Below are the code and all the weights of a small trained network. Each question names an input and a class and asks about switching units off, where a switched-off unit gives its printed mean instead of its output.

import numpy as np


def w(rows, s, z=0):
    codes = np.array(rows[::2]) - 128.0
    scale = np.full(codes.shape[1], s)
    scale[-1] = z or s
    return codes * scale


def norm(h):
    return h / np.sqrt((h * h).mean(-1, keepdims=True) + 1e-5)


def f(y):
    return y / 2 * (1 + np.tanh(0.7978845608 * (y + 0.044715 * y**3)))


def log_softmax(a):
    a = a - a.max(-1, keepdims=True)
    return a - np.log(np.exp(a).sum(-1, keepdims=True))


def net(x, mask):
    res = np.array(x, float).reshape(1, 5) / 4 @ E
    u = 0
    for l in range(2):
        y = f(norm(res) @ A[l][:, :-1].T + A[l][:, -1])
        res = res + np.where(mask[u : u + 7], y, B[l][:, -1]) @ B[l][:, :-1]
        u += 7
    return log_softmax(norm(res)[-1] @ U[:, :-1].T + U[:, -1])


A, B = {}, {}
E = w([
[134,36,83,134,118,97,215,225],'x0',
[146,126,201,200,24,104,34,94],'x1',
[141,122,124,176,207,228,132,131],'x2',
[187,89,128,85,117,186,90,184],'x3',
[175,32,253,144,98,51,120,127],'x4',
],0.005)
A[0] = w([
[90,120,37,143,178,240,42,103,203],'L0N1',
[114,139,167,148,85,50,64,74,89],'L0N2',
[99,119,10,92,177,57,181,148,136],'L0N3',
[126,168,159,179,109,134,50,127,152],'L0N4',
[79,156,178,97,237,34,170,81,104],'L0N5',
[133,78,85,166,163,229,196,195,3],'L0N6',
[145,88,133,135,143,2,132,208,112],'L0N7',
],0.0072,0.0023)
B[0] = w([
[165,172,145,48,218,94,161,136,253],'L0N1',
[139,29,167,185,145,224,242,184,229],'L0N2',
[89,84,135,161,6,146,254,102,254],'L0N3',
[235,135,153,30,36,78,196,12,197],'L0N4',
[137,196,44,242,57,140,26,123,213],'L0N5',
[225,120,79,250,234,97,131,247,213],'L0N6',
[52,222,105,46,144,84,62,106,211],'L0N7',
],0.0061,0.0052)
A[1] = w([
[116,91,199,190,100,61,117,149,69],'L1N1',
[113,177,116,36,177,222,106,46,98],'L1N2',
[149,100,170,141,67,77,56,101,251],'L1N3',
[143,134,64,158,227,191,204,192,96],'L1N4',
[133,66,148,70,134,65,3,178,85],'L1N5',
[188,90,20,146,164,188,118,253,133],'L1N6',
[154,178,86,210,170,145,142,88,112],'L1N7',
],0.0071,0.003)
B[1] = w([
[182,171,152,58,125,210,144,85,180],'L1N1',
[172,219,89,92,231,117,62,9,180],'L1N2',
[108,41,94,133,184,173,122,128,231],'L1N3',
[171,47,187,136,156,49,109,115,254],'L1N4',
[43,153,142,93,174,227,52,217,153],'L1N5',
[125,158,237,148,189,10,177,158,243],'L1N6',
[166,141,150,174,77,122,46,254,194],'L1N7',
],0.0077,0.0052)
U = w([
[113,153,63,248,96,156,29,139,3],'0',
[41,135,31,128,50,101,197,131,143],'1',
[158,102,143,181,182,39,167,207,188],'2',
[170,201,84,69,175,117,85,65,167],'3',
[49,89,124,64,157,196,44,202,37],'4',
[179,43,152,123,89,193,152,76,152],'5',
],0.013,0.0028)

Each question gives the input, the list of numbers given to net, and the class t.
The units are the neurons (one row each of A and B). Each row of codes is followed by its name. A weight is (code - 128) times the scale printed after its matrix; where a second scale follows, it is the last column's (A, B and U).
mask holds one flag per neuron, layer by layer. A switched-off neuron (its flag False) gives its mean, the last column of its row in B, instead of its output. The means were averaged over made-up inputs and are rounded, as every weight is.
A unit's drop is (log p(t) with every unit on - log p(t) with that unit switched off) / (log p(t) with every unit on - log p(t) with every unit switched off).
The circuit of an input: a set's keep is (log p(t) with only the set's units on - log p(t) with every unit switched off) / (log p(t) with every unit on - log p(t) with every unit switched off). Starting from the 12 units with the biggest drops (on a tie, the unit counted first), units are removed one at a time, each time the one whose removal leaves the highest keep (on an exact tie, the one counted first), for as long as the keep stays at least 0.8.
units of the circuit, in order: the units of the circuit, biggest drop first
most important unit: the unit with the biggest drop
top k neurons: the k neurons with the biggest drops, biggest first
k most important neurons of layer l: the k neurons of layer l with the biggest drops, biggest first
drop of u: that unit's drop, to one decimal
input [2,2,-3,-2,8], class 4: top 2 neurons -> (L0N7; L0N3)
input [0,4,4,1,-7], class 3: units of the circuit, in order -> (L1N2)
input [3,3,-5,-8,3], class 1: top 3 neurons -> (L0N7; L1N4; L0N6)
input [2,-1,-3,-1,3], class 4: top 2 neurons -> (L0N7; L0N4)
input [4,7,-7,3,2], class 4: units of the circuit, in order -> (L0N3; L1N5)
input [-3,-3,7,-4,-7], class 2: 4 most important neurons of layer 1 -> (L1N4; L1N7; L1N6; L1N1)
input [-3,-2,-3,7,1], class 4: units of the circuit, in order -> (L1N5; L0N3)
input [-4,6,-3,-7,-3], class 5: top 2 neurons -> (L0N2; L0N4)
input [-8,1,-8,3,-2], class 5: top 3 neurons -> (L0N2; L0N7; L0N1)
input [5,2,-1,8,1], class 4: top 4 neurons -> (L1N5; L0N2; L0N7; L0N3)
input [-2,-4,8,-4,-8], class 2: top 2 neurons -> (L0N6; L1N4)
input [-3,-8,-7,-6,6], class 1: 2 most important neurons of layer 0 -> (L0N3; L0N6)
input [2,4,-8,-4,-2], class 1: top 2 neurons -> (L1N4; L0N7)
input [1,8,-1,5,-5], class 5: most important unit -> L0N7
input [-5,0,-1,5,8], class 5: top 2 neurons -> (L0N2; L0N4)
input [-2,-8,-4,2,-5], class 2: 2 most important neurons of layer 0 -> (L0N4; L0N7)
input [-2,-6,2,-5,1], class 0: 2 most important neurons of layer 0 -> (L0N5; L0N2)
input [4,7,-2,1,7], class 5: 3 most important neurons of layer 0 -> (L0N2; L0N1; L0N4)
input [-3,8,0,0,-6], class 3: 2 most important neurons of layer 0 -> (L0N3; L0N1)
input [4,4,-3,6,7], class 4: top neuron -> (L1N5)
input [-5,-7,7,7,-4], class 2: 2 most important neurons of layer 1 -> (L1N6; L1N4)
input [0,-8,-7,6,-8], class 2: 2 most important neurons of layer 1 -> (L1N4; L1N6)
input [6,8,-4,6,7], class 4: drop of L0N7 -> 0.2
input [-8,-4,6,4,6], class 3: drop of L1N2 -> 0.1
